Each row has a class, written after it.
-28, 316, -267, 124, 87, -57, 184, 98, 228, -25, -194, 12, -93, -137, 174, -9, -248, 309, 23, -29, 88, 129, 243, -27, -77, 248, -78, 170, 266, -111, 145, -129  P
149, -123, -79, -28, -171, 394, -265, 46, -297, 20, 85, 15, -77, 184, 233, 15, 113, -104, 58, 276, 148, 82, -188, 194, -85, -378, -193, -41, 225, 612, 15, 121  R
10, 152, 130, -162, -85, -243, 12, 26, 163, -4, -120, -63, 16, 17, -135, -72, 184, -64, -32, -110, -1, -8, -83, -138, -18, -29, -143, -25, -82, -303, 72, -74  X
51, 245, -234, 163, -168, -161, 58, 60, 24, 113, 181, 76, 124, -108, 42, 324, -716, 81, 184, -198, -152, 141, 105, -26, -4, 17, 269, 94, -127, -73, -188, -43  D
48, 119, 91, -19, 13, 183, 141, 62, -37, 16, 2, 7, 60, -124, 218, -117, -212, 323, 118, 59, -86, 21, -55, 23, 94, 182, -51, 326, 81, 174, -95, 22  F
-136, -229, 384, -333, 111, 130, -146, -345, -29, 72, 169, 200, -233, 74, 204, -308, -411, 620, -180, -454, 171, -458, -308, -8, 406, -120, 454, -152, -278, -67, -316, -156  S
176, 20, 180, -252, 91, 429, -470, -339, -108, 119, 468, 183, -536, 29, 29, 42, 64, -15, -155, 91, 166, -346, 63, -26, -42, -250, -241, -180, -491, 180, -78, -90  R
-93, 96, -138, -11, -285, 77, 44, 15, 80, 195, 40, -155, 475, 484, -94, -285, 21, 140, 40, -20, 34, -73, 419, 137, 115, -186, -245, 55, 25, -39, 227, 487  Y
-242, 268, 334, -452, -687, -223, 245, 130, 266, 391, -291, -14, 465, -101, 182, -801, 381, 836, -263, -105, -243, -169, 534, -12, 80, 16, -1, 48, 1, -727, 308, 0  P
83, 134, -208, -6, -75, -209, -184, -130, 108, -199, -53, -141, 55, -39, -307, 379, 306, -272, 179, -265, -10, 183, -284, 64, -255, 91, -97, -338, 44, 156, 230, 92  S
-141, -164, -22, -15, -28, -107, 16, 151, -266, 137, -87, -9, 67, 432, -55, -328, -188, 179, -97, 186, 8, -5, 204, -64, 341, -178, 302, -62, 285, 2, 108, -5  S
-104, -393, 200, 118, 71, -125, 256, 108, 130, 322, -141, 161, 193, 47, -459, -208, -45, -368, -111, -130, -7, -8, 218, -9, 351, 75, -261, -233, 277, -887, 101, -62  Z
302, 203, -450, 180, -48, -494, 6, 649, 57, -363, -738, -471, -569, -470, 17, -199, 502, 393, -247, 502, 293, 93, 308, -126, 153, 2, 102, -375, 715, 143, 361, -219  X
77, -74, -148, 87, 55, -184, -8, 57, 22, 48, 248, -70, 281, 50, 83, -70, 100, -285, -212, -55, 108, -157, -16, 62, 92, -282, 4, -52, -105, -202, -73, -5  P
-116, 38, 10, 0, -226, -167, 167, 213, 116, 95, -65, -17, 144, 101, 134, -363, -69, 135, -205, 231, 177, -217, 191, 70, 463, -303, 294, -119, 125, 1, 129, 34  S
131, 108, 95, -84, -149, 199, -61, -633, 116, 264, -448, 216, -84, 394, 282, -706, 698, 55, -451, 34, 169, -419, 399, 67, -301, 86, -649, -359, -49, -139, 513, 89  P
-145, 443, -145, -76, -429, 99, 350, 34, -66, -56, -315, 200, 270, 76, 133, -299, -2, 376, -150, 485, 76, 466, 20, -3, 80, -294, -17, 337, 545, 90, 493, 233  S
-56, -203, 196, 48, 83, 282, -106, -154, 8, -88, -127, 146, -194, -20, -89, 161, 201, -512, 185, 20, 25, -35, -157, 134, -112, 185, -128, -155, 67, 261, 136, 134  L
-465, -290, 84, -101, -352, -30, 33, -68, -38, 173, 273, 240, 52, 412, -62, -180, -379, 32, -70, -80, 18, 288, 216, -197, 155, -12, 223, -229, -49, -19, -189, 286  Y
290, -252, -119, 176, 45, 178, -176, 78, -111, 29, 190, -222, 246, -319, 70, 57, -203, -1, 17, 31, -254, -139, -15, 162, 309, -92, 91, 59, -104, -78, -439, -163  P
-149, -228, -78, 65, -471, -26, 31, 138, 38, 353, 99, -128, 206, 195, 17, -184, 297, -411, -18, 28, 30, 194, 190, 52, 27, 159, 10, -359, 208, -21, -4, 102  D
48, 132, -140, -160, -200, -78, 259, -42, -130, 174, 203, 26, 670, 102, 10, -121, -244, -2, -32, 169, -179, 304, -177, -85, 58, -197, -128, 256, -17, 33, 69, 140  G
-247, -97, 153, 62, 296, 219, 65, -7, 26, 68, -82, -41, -542, 26, 215, 321, -453, -151, 308, 42, 232, -60, 96, -31, -85, 200, 254, -80, -57, 529, -156, 117  G
245, 42, -94, -140, 94, 253, -252, -75, -134, -71, 15, -88, -525, -380, 259, -27, -178, 440, -65, 279, 276, -413, 29, 171, 235, 9, 217, -175, -146, 285, -24, -235  C
-10, 295, -28, -177, -77, 34, 136, -66, -40, -108, -68, 114, 331, 381, 16, -189, 336, 23, -90, 270, 95, 141, -80, -97, -133, -296, -196, 129, 133, -56, 315, -1  Y
-38, -88, 161, 29, -18, -109, -144, 151, 42, 45, 280, 202, -311, -199, 52, 71, -280, 168, 47, -180, -179, -106, 158, -39, -42, 323, 9, -18, -96, -33, -112, -188  R
-47, -327, -82, 90, -32, 71, -9, -125, -309, 118, -171, -127, 326, 300, -110, -167, -439, 59, 37, 90, 141, 316, -162, 61, 558, -282, 167, -266, 612, -229, -134, -17  S
-285, -351, 86, -165, -54, 319, 0, -374, 58, 477, 170, 96, 56, 230, -2, -371, -143, 51, -124, -91, 49, -113, 181, 37, 444, 159, 97, -208, -254, -185, -184, 67  F
216, 15, -197, 106, -159, 37, 60, -126, -229, 145, -75, 88, 207, 26, 98, -67, -33, 6, -274, 163, -132, 70, -58, -6, -77, -426, -83, 302, -80, -116, -54, 50  G
119, 132, -89, 93, 252, 214, 117, -269, 161, -36, 92, 441, -140, -65, 142, 12, 17, 211, -113, -7, 106, -168, 251, -68, -175, 332, -93, 111, -224, -51, 165, -151  P
19, 125, 5, -113, -79, -176, -23, -65, -85, 71, 70, 16, 67, 220, -98, 30, 63, -126, 70, -33, -75, 215, -169, -251, -83, 141, -28, -10, 57, -47, 90, -89  L
21, -22, 178, -231, 195, 246, -226, -173, 80, -205, 236, 562, -381, -717, 271, -205, -227, 367, -73, -41, 227, -361, 243, 180, 11, 289, -6, 102, -104, 20, 261, -81  F
195, -196, 116, 141, 409, -90, -85, 33, -115, -264, -19, 131, -354, -590, -103, 323, 35, -126, -45, 167, 147, -67, -110, -8, 6, -83, 212, 16, 62, -7, 51, -144  L
-178, 322, -45, -130, -108, -154, 387, 138, 259, 57, -33, -19, 438, 204, 32, -99, 215, 90, -32, -85, -38, 119, -88, -107, -45, -40, 19, 299, -80, -242, 105, 24  P
-173, 54, 253, -178, -34, -136, 263, 212, 358, 12, 0, 53, -5, -551, 35, -61, 91, -111, 101, -280, 58, -80, 14, -125, -4, 555, 139, 183, -2, -524, 75, -45  D
233, 67, 39, 9, 28, 152, 168, -138, -16, 76, -122, 212, 228, -105, 83, -232, 52, 23, -241, 124, 22, -146, -201, 75, 270, -444, 158, 233, 134, 31, 231, -57  C
-220, 252, -211, 191, 106, -16, 689, 243, 85, 81, -220, -58, 265, 281, 215, 110, 64, 90, -30, 117, -178, 496, -235, -273, -250, 94, 75, 708, 162, -131, -155, -116  D
460, 299, 79, -344, -322, 856, 197, -899, -272, 629, -24, 487, 775, -161, 354, -833, 273, 68, -406, 458, 71, -93, -137, 373, 275, -263, -577, 74, 19, 36, 460, 52  Y
-255, 36, -68, -117, -161, 86, 190, 45, -35, -96, 15, -98, 82, 161, 110, 123, 127, -19, 79, 56, -99, 159, -75, -253, -196, 210, 231, 195, -178, -123, -146, 140  Z
189, -53, -97, 30, 22, 116, -146, -185, 71, 176, -92, -169, -159, -212, 56, -96, -72, -69, -53, 79, 342, -334, 222, 280, 59, -29, -64, -186, -57, 22, 24, -80  G
78, 161, -166, 119, 142, -59, 104, 186, -19, -361, -216, 36, -86, -114, -119, 224, 243, -88, 19, 271, -83, 233, -121, -88, -183, -7, -44, 231, 212, 43, 241, -68  X
101, 197, -241, 64, -212, -364, 210, 152, 131, -270, -244, -351, 752, 318, -176, -114, 490, -111, -15, 155, 115, 51, 77, -55, 6, -332, 27, -110, 310, -393, 322, 112  Z
328, 94, -168, 28, -90, 714, 8, -275, -489, 369, 234, -17, 768, 277, 19, -330, 151, -222, -144, 540, -749, 303, 103, -11, -53, -203, -407, 609, -18, -9, -177, -219  Y
185, 218, 260, -250, 53, 101, -54, -88, 112, -75, 182, 116, -41, -281, 97, 4, 121, 78, -56, -336, -11, -361, -293, -75, -79, -15, 53, 138, -316, -315, -148, -270  L
254, 72, -119, 175, 193, -192, -29, 45, -114, -282, -16, 50, -273, -453, -12, 401, -152, -243, 71, -15, 117, 301, -300, -133, -111, 87, 71, -120, 210, 134, -86, -149  C
46, 274, -49, -114, -232, 276, 83, 126, -59, -108, -152, -87, 54, -241, 281, -134, 65, 369, -66, 301, -97, 74, -117, 70, 121, -172, 212, 217, 70, 129, -127, -146  P
145, -17, -135, 8, 128, 61, -194, 15, -232, -257, -91, -149, -162, -3, -42, 76, -48, 51, -10, 153, 133, -159, -185, 229, 28, -241, 103, -151, 124, 167, 56, -73  D
-44, -200, -202, 173, -46, 51, -133, 306, -233, -67, -225, -179, -296, -144, 132, -141, -2, 151, -144, 374, -75, 57, 313, 123, 119, -168, 160, -87, 329, 369, 9, 86  R
36, 104, 139, 91, -203, -145, -57, 137, -19, 310, 334, -10, -10, 50, 19, -37, -417, 179, 17, -246, -32, -18, 40, -68, 415, -97, 198, 68, 16, -313, -244, -59  D
142, -73, 425, -253, 20, 437, -49, -593, -99, 143, 217, 304, 392, 297, -41, -350, -231, 293, 15, 60, 7, -198, -118, 86, 260, -174, -260, 88, -125, 60, 124, 80  Z
-15, 54, -57, 147, 143, -74, -95, 5, 69, -239, -87, 111, -526, 46, 2, 225, 198, -56, -2, -90, -61, 80, -20, -253, -293, 347, 3, 12, -16, 131, 40, -57  P
-124, -313, 185, -12, -128, -216, -31, 67, -1, 21, 213, 66, 147, -113, 78, -75, 18, -58, -101, -91, -165, -103, 118, -36, 7, 38, 215, -151, -282, -214, -257, -44  D
-22, 101, -116, 106, -59, -354, 187, 249, 46, 39, -229, -263, 117, 20, -153, 165, 293, -144, -29, -37, -250, 174, -154, -107, -119, -88, 55, 128, 17, -157, 0, -16  Z
-25, 15, 119, -105, 34, 309, -6, 41, 26, 14, 21, -216, 155, 33, -23, 103, 289, -259, 264, 45, -180, -4, -147, 69, -93, 134, 18, 132, -34, 229, -42, -47  G
-245, -146, 27, -104, -76, -185, 52, 200, -180, -27, -72, 24, -41, 168, -152, 12, -110, -174, 10, 145, 81, 328, -189, -99, 115, -159, 98, -61, 181, 41, -28, 87  S
-235, -166, -55, -151, -515, 7, -174, 91, -24, -76, -171, -61, -184, 283, -27, -196, 106, 174, -27, 225, 106, 31, 337, -167, 36, -52, 189, -204, 142, 13, 188, 318  L
247, 214, -41, -102, -138, -74, -29, 78, -34, -121, 137, -77, -48, 101, -80, 100, -15, 139, -54, 271, 217, 29, -167, -150, 146, -444, 197, -113, -53, 206, -57, -187  C
166, 120, 338, -73, 229, 394, -150, -145, 7, 268, 295, 257, -249, -363, 182, 5, -207, 132, -17, -269, -75, -414, 26, 155, 214, -18, 62, -49, -197, -150, -128, -307  P
-61, 262, -66, -235, -590, 115, -24, 54, -117, -85, -64, 96, 413, 319, 25, -221, 13, 472, -50, 394, -198, 442, 134, -191, 44, -503, -264, 172, 225, -200, 166, 166  R
-192, 134, 381, -368, 164, -169, -41, -88, -184, -94, 272, 272, -277, 232, -65, -16, -521, 94, 81, -149, 346, 118, -381, -250, 174, -61, 177, -177, 71, 28, -50, -125  S
160, -105, 266, -89, 108, 184, -257, -126, -82, -137, 175, 137, -284, -421, 103, 111, 51, 131, -1, 12, 45, -180, -141, 133, 5, -90, -14, -192, -121, 151, -120, -135  F
0, 28, 180, -210, 43, 458, -82, -336, -213, 194, -4, 115, 58, 240, 161, -457, -46, 168, -124, 229, 116, -65, 70, 171, 175, -228, -362, -108, 114, 78, 56, -2  F
-196, -122, 131, -153, 13, -251, -239, 41, -242, -313, -1, -108, -116, 225, -188, 154, 137, 74, 182, -13, -99, 252, -170, -62, -77, 68, -4, -504, 38, 243, -11, 89  G
103, 7, 1, -212, -141, 220, 38, -48, -246, 248, -42, -6, 301, -165, 275, -409, 80, 483, -228, -5, -211, -109, -16, 131, 178, -207, 43, 267, -149, -165, -128, -46  C
19, 79, -88, -23, 32, -2, -27, 237, -40, -104, -35, -261, -36, -182, 61, 152, 0, 281, 73, 67, -164, 4, 79, 20, -56, -43, 125, -54, -33, 44, -189, -162  R
101, -46, 259, -74, 178, -164, -34, -143, -24, 45, 182, 197, -45, -393, -111, 64, -346, 154, 29, -121, 42, -110, 48, -78, 292, 70, 130, -204, -134, -358, -63, -124  F
-86, -10, 340, -312, -171, 458, 117, -146, 215, 99, 80, 233, 95, -203, 289, -262, 167, 343, -76, 55, -81, -304, 43, 14, -24, 150, -146, 369, -459, -282, -170, -105  L
-258, -220, -206, 163, -133, 77, 304, -95, 52, 324, -377, -157, 255, 434, 177, -427, 193, 39, -197, -16, -62, 169, -18, 108, 151, 165, 33, -119, 486, 8, 120, 67  P
-156, -29, 36, -77, 147, 65, -49, -80, -157, -241, -194, -23, -65, 454, -152, -10, 65, 68, 156, 34, 106, 407, -293, -177, 143, 10, -108, -111, 341, 222, 93, 220  P
-412, -190, 133, 111, 15, 19, 113, -43, 165, 176, -139, 165, -103, 192, -106, -170, 386, -20, 51, -316, -196, 200, 255, -7, -146, 654, -101, -9, 162, -26, 201, 188  Y
-61, -87, -293, 181, -166, -359, -11, 349, -14, -238, -146, 9, -183, -110, -72, 151, 186, -218, -140, 83, 52, 130, -20, -35, -89, -121, 292, 29, 127, -39, 98, 58  X
15, 173, -324, -136, -282, -28, -367, -95, 277, -220, 189, -118, -212, -263, 48, 299, 585, -372, 199, -89, -172, 35, 204, 56, -675, 719, -393, -763, -264, 645, 294, 63  S
290, -141, 206, -26, -215, 208, -168, -128, -103, 85, -27, -253, 121, -412, 240, -230, 416, -25, -57, 238, -43, -165, -172, 92, 317, -18, 516, -175, 197, 104, -115, -339  D
